Below are the code and all the weights of a small trained network. Each question names an input and a class and asks about switching units off, where a switched-off unit gives its printed mean instead of its output.

import numpy as np


def w(rows, s, z=0):
    codes = np.array(rows[::2]) - 128.0
    scale = np.full(codes.shape[1], s)
    scale[-1] = z or s
    return codes * scale


def norm(h):
    return h / np.sqrt((h * h).mean(-1, keepdims=True) + 1e-5)


def f(y):
    return np.maximum(y, 0)


def log_softmax(a):
    a = a - a.max(-1, keepdims=True)
    return a - np.log(np.exp(a).sum(-1, keepdims=True))


def net(x, mask):
    res = np.array(x, float).reshape(1, 4) / 4 @ E
    u = 0
    for l in range(3):
        y = f(norm(res) @ A[l][:, :-1].T + A[l][:, -1])
        res = res + np.where(mask[u : u + 9], y, B[l][:, -1]) @ B[l][:, :-1]
        u += 9
    return log_softmax(norm(res)[-1] @ U[:, :-1].T + U[:, -1])


A, B = {}, {}
E = w([
[134,120,78,64,117,56,119,60,159,151,62],'x0',
[234,51,188,156,112,36,50,162,122,137,110],'x1',
[91,99,183,91,34,68,70,71,100,91,166],'x2',
[221,151,110,194,135,108,5,142,176,191,148],'x3',
],0.0015)
A[0] = w([
[99,134,194,142,130,126,142,151,71,68,172,75],'L0N1',
[145,74,174,160,103,153,164,170,92,61,105,124],'L0N2',
[99,93,99,55,94,111,188,73,98,83,97,85],'L0N3',
[157,93,184,164,149,75,92,154,142,126,80,134],'L0N4',
[90,166,157,158,183,191,175,188,81,122,147,43],'L0N5',
[92,119,126,139,156,171,185,117,82,94,156,6],'L0N6',
[144,120,48,129,176,207,184,181,105,141,91,72],'L0N7',
[153,120,90,191,178,141,134,160,183,175,113,54],'L0N8',
[100,102,115,3,132,99,203,144,88,94,101,99],'L0N9',
],0.0029,0.0015)
B[0] = w([
[201,113,122,144,133,196,73,154,129,45,135,196],'L0N1',
[187,138,83,167,148,177,45,150,137,155,175,209],'L0N2',
[44,84,151,101,64,122,134,92,92,76,72,243],'L0N3',
[78,69,160,147,130,96,119,26,152,176,93,239],'L0N4',
[142,90,114,129,161,122,52,101,251,118,57,231],'L0N5',
[146,120,124,84,77,81,37,138,138,80,93,186],'L0N6',
[141,167,155,72,234,151,169,26,157,141,93,251],'L0N7',
[113,109,112,64,123,181,144,111,72,33,195,218],'L0N8',
[21,38,145,143,43,39,89,164,22,86,164,253],'L0N9',
],0.0026,0.0023)
A[1] = w([
[183,145,83,129,129,178,62,125,121,160,187,144],'L1N1',
[60,116,98,122,84,132,204,174,165,108,52,123],'L1N2',
[79,200,54,72,170,177,159,46,176,89,76,127],'L1N3',
[169,118,148,122,117,22,127,99,167,209,58,74],'L1N4',
[184,196,87,128,215,187,171,122,184,132,73,88],'L1N5',
[110,250,63,183,77,157,136,106,128,195,220,8],'L1N6',
[113,137,170,150,5,133,73,183,113,116,168,186],'L1N7',
[174,153,123,184,206,123,175,191,157,241,117,106],'L1N8',
[73,134,130,89,97,66,158,118,135,94,84,13],'L1N9',
],0.0028,0.0018)
B[1] = w([
[60,114,128,167,80,127,95,206,161,95,93,200],'L1N1',
[88,81,161,173,55,51,123,103,113,105,90,180],'L1N2',
[217,80,201,159,93,154,129,151,51,114,182,251],'L1N3',
[182,93,199,197,159,108,47,119,190,204,82,194],'L1N4',
[195,227,166,91,224,238,122,58,138,237,166,222],'L1N5',
[57,173,94,158,105,86,181,211,254,196,152,146],'L1N6',
[161,147,52,115,96,142,243,162,66,98,163,233],'L1N7',
[66,100,189,36,96,114,218,7,2,77,137,170],'L1N8',
[77,159,66,84,89,179,215,87,104,73,109,178],'L1N9',
],0.0029,0.0031)
A[2] = w([
[21,111,135,64,195,144,165,143,144,60,42,89],'L2N1',
[24,131,129,24,121,98,112,139,107,95,43,6],'L2N2',
[54,158,78,65,100,199,233,90,133,107,109,155],'L2N3',
[171,129,140,151,55,17,83,105,185,210,86,86],'L2N4',
[23,122,31,44,121,71,162,95,145,47,10,41],'L2N5',
[35,119,72,46,78,81,103,60,129,77,45,40],'L2N6',
[222,190,139,5,233,183,196,25,67,134,121,63],'L2N7',
[150,103,146,81,109,160,198,137,95,48,177,190],'L2N8',
[7,153,72,118,121,45,151,217,206,124,130,19],'L2N9',
],0.0028,0.0019)
B[2] = w([
[94,94,238,122,83,34,97,71,165,158,76,179],'L2N1',
[78,122,177,58,132,151,173,34,128,120,107,185],'L2N2',
[148,48,195,142,114,53,82,128,83,160,85,212],'L2N3',
[132,103,189,153,213,110,121,74,157,174,56,211],'L2N4',
[1,121,213,63,30,180,204,89,112,47,69,215],'L2N5',
[62,110,194,36,104,202,221,106,74,47,98,218],'L2N6',
[133,193,92,57,158,141,186,49,63,216,207,252],'L2N7',
[193,90,58,164,142,127,93,148,100,146,122,241],'L2N8',
[39,173,107,123,138,82,173,103,157,196,162,142],'L2N9',
],0.0039,0.0033)
U = w([
[221,216,79,23,243,230,235,2,11,231,244,223],'0',
[163,231,26,166,194,232,82,210,235,150,208,87],'1',
[154,234,11,44,226,9,219,190,225,16,51,3],'2',
[232,16,45,228,23,139,61,232,16,23,216,188],'3',
[20,221,26,207,44,26,205,188,225,225,218,93],'4',
[158,241,30,44,198,20,234,191,228,36,34,4],'5',
[12,23,232,21,17,99,231,21,21,10,26,222],'6',
[228,18,232,231,212,17,9,35,208,222,13,226],'7',
],0.0047,0.0038)

Each question gives the input, the list of numbers given to net, and the class t.
The units are the neurons (one row each of A and B). Each row of codes is followed by its name. A weight is (code - 128) times the scale printed after its matrix; where a second scale follows, it is the last column's (A, B and U).
mask holds one flag per neuron, layer by layer. A switched-off neuron (its flag False) gives its mean, the last column of its row in B, instead of its output. The means were averaged over made-up inputs and are rounded, as every weight is.
A unit's drop is (log p(t) with every unit on - log p(t) with that unit switched off) / (log p(t) with every unit on - log p(t) with every unit switched off).
The circuit of an input: a set's keep is (log p(t) with only the set's units on - log p(t) with every unit switched off) / (log p(t) with every unit on - log p(t) with every unit switched off). Starting from the 12 units with the biggest drops (on a tie, the unit counted first), units are removed one at a time, each time the one whose removal leaves the highest keep (on an exact tie, the one counted first), for as long as the keep stays at least 0.8.
circuit, biggest first: the units of the circuit, biggest drop first
most important unit: the unit with the biggest drop
k most important neurons: the k neurons with the biggest drops, biggest first
k most important neurons of layer l: the k neurons of layer l with the biggest drops, biggest first
drop of u: that unit's drop, to one decimal
input [3,6,-5,-4], class 7: circuit, biggest first	[L1N4, L2N5]
input [-3,5,5,2], class 7: most important unit	L0N4
input [-1,7,-8,3], class 0: circuit, biggest first	[L0N9, L1N8, L2N7]
input [7,6,1,-1], class 7: 2 most important neurons	[L1N4, L0N8]
input [-6,-7,4,5], class 4: 2 most important neurons	[L1N6, L0N7]
input [-2,-1,-6,-6], class 0: 2 most important neurons	[L0N7, L1N3]
input [-1,0,1,5], class 7: 3 most important neurons	[L0N4, L0N9, L0N1]
input [8,6,4,0], class 7: 2 most important neurons of layer 1	[L1N4, L1N8]
input [-3,6,-6,-6], class 0: 3 most important neurons of layer 0	[L0N7, L0N2, L0N3]
input [-3,-5,6,3], class 4: 2 most important neurons	[L1N6, L0N3]
input [-3,6,5,-7], class 3: 2 most important neurons	[L0N2, L0N1]
input [3,-4,4,4], class 7: 2 most important neurons of layer 0	[L0N9, L0N8]
input [-8,0,0,-6], class 3: 2 most important neurons of layer 0	[L0N2, L0N1]
input [-2,-6,0,4], class 0: most important unit	L1N5
input [-6,8,-5,-4], class 7: 3 most important neurons of layer 2	[L2N6, L2N7, L2N5]
input [-7,0,2,-1], class 3: drop of L2N2	0.0
input [4,8,-1,-3], class 7: drop of L1N4	0.2
input [-5,5,-3,-5], class 7: drop of L0N5	0.5
